Here is a tiny trained network, its code and every weight. The questions are about switching its units off for an input and a class, where a switched-off unit gives its printed mean instead of its output.

import numpy as np


def w(rows, s, z=0):
    codes = np.array(rows[::2]) - 128.0
    scale = np.full(codes.shape[1], s)
    scale[-1] = z or s
    return codes * scale


def f(y):
    return np.maximum(y, 0)


def log_softmax(a):
    a = a - a.max(-1, keepdims=True)
    return a - np.log(np.exp(a).sum(-1, keepdims=True))


def net(x, mask):
    res = np.array(x, float).reshape(1, 5) / 4 @ E
    y = f(res @ A[0][:, :-1].T + A[0][:, -1])
    res = res + np.where(mask, y, B[0][:, -1]) @ B[0][:, :-1]
    return log_softmax(res[-1] @ U[:, :-1].T + U[:, -1])


A, B = {}, {}
E = w([
[183,164,17],'x0',
[169,232,185],'x1',
[130,127,126],'x2',
[254,75,164],'x3',
[128,127,127],'x4',
],0.0089)
A[0] = w([
[184,72,168,165],'neuron 0',
[14,184,44,12],'neuron 1',
[31,209,136,34],'neuron 2',
[168,128,77,34],'neuron 3',
[138,65,96,30],'neuron 4',
[96,43,108,145],'neuron 5',
[96,37,13,32],'neuron 6',
[111,91,217,200],'neuron 7',
[162,118,74,102],'neuron 8',
[68,81,221,187],'neuron 9',
[76,78,93,250],'neuron 10',
[179,85,117,91],'neuron 11',
[138,227,157,159],'neuron 12',
[167,177,42,12],'neuron 13',
[174,249,157,79],'neuron 14',
[160,179,42,214],'neuron 15',
[250,88,135,38],'neuron 16',
],0.012,0.0016)
B[0] = w([
[1,138,151,217],'neuron 0',
[75,62,171,250],'neuron 1',
[110,87,135,230],'neuron 2',
[94,158,76,177],'neuron 3',
[171,110,178,183],'neuron 4',
[237,124,150,216],'neuron 5',
[179,92,116,247],'neuron 6',
[141,191,33,230],'neuron 7',
[119,195,98,183],'neuron 8',
[126,200,46,254],'neuron 9',
[169,146,153,213],'neuron 10',
[115,139,150,190],'neuron 11',
[203,93,156,201],'neuron 12',
[78,148,92,206],'neuron 13',
[185,87,158,214],'neuron 14',
[125,188,98,222],'neuron 15',
[36,70,161,242],'neuron 16',
],0.0093,0.0084)
U = w([
[58,75,198,76],'0',
[149,198,78,74],'1',
[251,97,185,98],'2',
[149,132,150,253],'3',
],0.013,0.0068)

Each question gives the input, the list of numbers given to net, and the class t.
The units are the neurons (one row each of A and B). Each row of codes is followed by its name. A weight is (code - 128) times the scale printed after its matrix; where a second scale follows, it is the last column's (A, B and U).
mask holds one flag per neuron, in row order. A switched-off neuron (its flag False) gives its mean, the last column of its row in B, instead of its output. The means were averaged over made-up inputs and are rounded, as every weight is.
A unit's drop is (log p(t) with every unit on - log p(t) with that unit switched off) / (log p(t) with every unit on - log p(t) with every unit switched off).
The circuit of an input: a set's keep is (log p(t) with only the set's units on - log p(t) with every unit switched off) / (log p(t) with every unit on - log p(t) with every unit switched off). Starting from the 12 units with the biggest drops (on a tie, the unit counted first), units are removed one at a time, each time the one whose removal leaves the highest keep (on an exact tie, the one counted first), for as long as the keep stays at least 0.8.
circuit, biggest first: the units of the circuit, biggest drop first
k most important neurons: the k neurons with the biggest drops, biggest first
drop of u: that unit's drop, to one decimal
input [5,3,-8,-5,2], class 3: circuit, biggest first : neuron 16; neuron 1; neuron 9
input [5,2,7,-8,7], class 0: circuit, biggest first : neuron 1
input [0,4,-5,6,-8], class 0: circuit, biggest first : neuron 16; neuron 0
input [-7,-2,-4,5,-3], class 1: 3 most important neurons : neuron 7; neuron 9; neuron 1
input [2,8,-5,-7,6], class 2: circuit, biggest first : neuron 12; neuron 14
input [-7,5,-5,-2,4], class 1: 2 most important neurons : neuron 9; neuron 7
input [1,-8,5,-7,2], class 2: circuit, biggest first : neuron 5; neuron 6
input [8,-1,-8,-8,8], class 0: 4 most important neurons : neuron 1; neuron 9; neuron 7; neuron 2
input [-2,-1,-4,7,8], class 0: 2 most important neurons : neuron 16; neuron 0
input [4,-8,-8,-5,6], class 2: circuit, biggest first : neuron 6; neuron 5
input [-6,7,4,7,-3], class 0: 2 most important neurons : neuron 0; neuron 16
input [-8,2,-2,-6,8], class 1: 3 most important neurons : neuron 9; neuron 7; neuron 16
input [-6,-8,-2,3,-8], class 2: 2 most important neurons : neuron 5; neuron 4
input [-3,-7,5,3,8], class 2: circuit, biggest first : neuron 5
input [6,6,-6,6,-6], class 0: drop of neuron 9 : 0.2
input [1,7,-4,-2,6], class 2: drop of neuron 1 : 0.0
input [1,5,3,5,4], class 0: drop of neuron 7 : 0.1
input [-4,-1,2,-1,6], class 1: drop of neuron 1 : 0.1
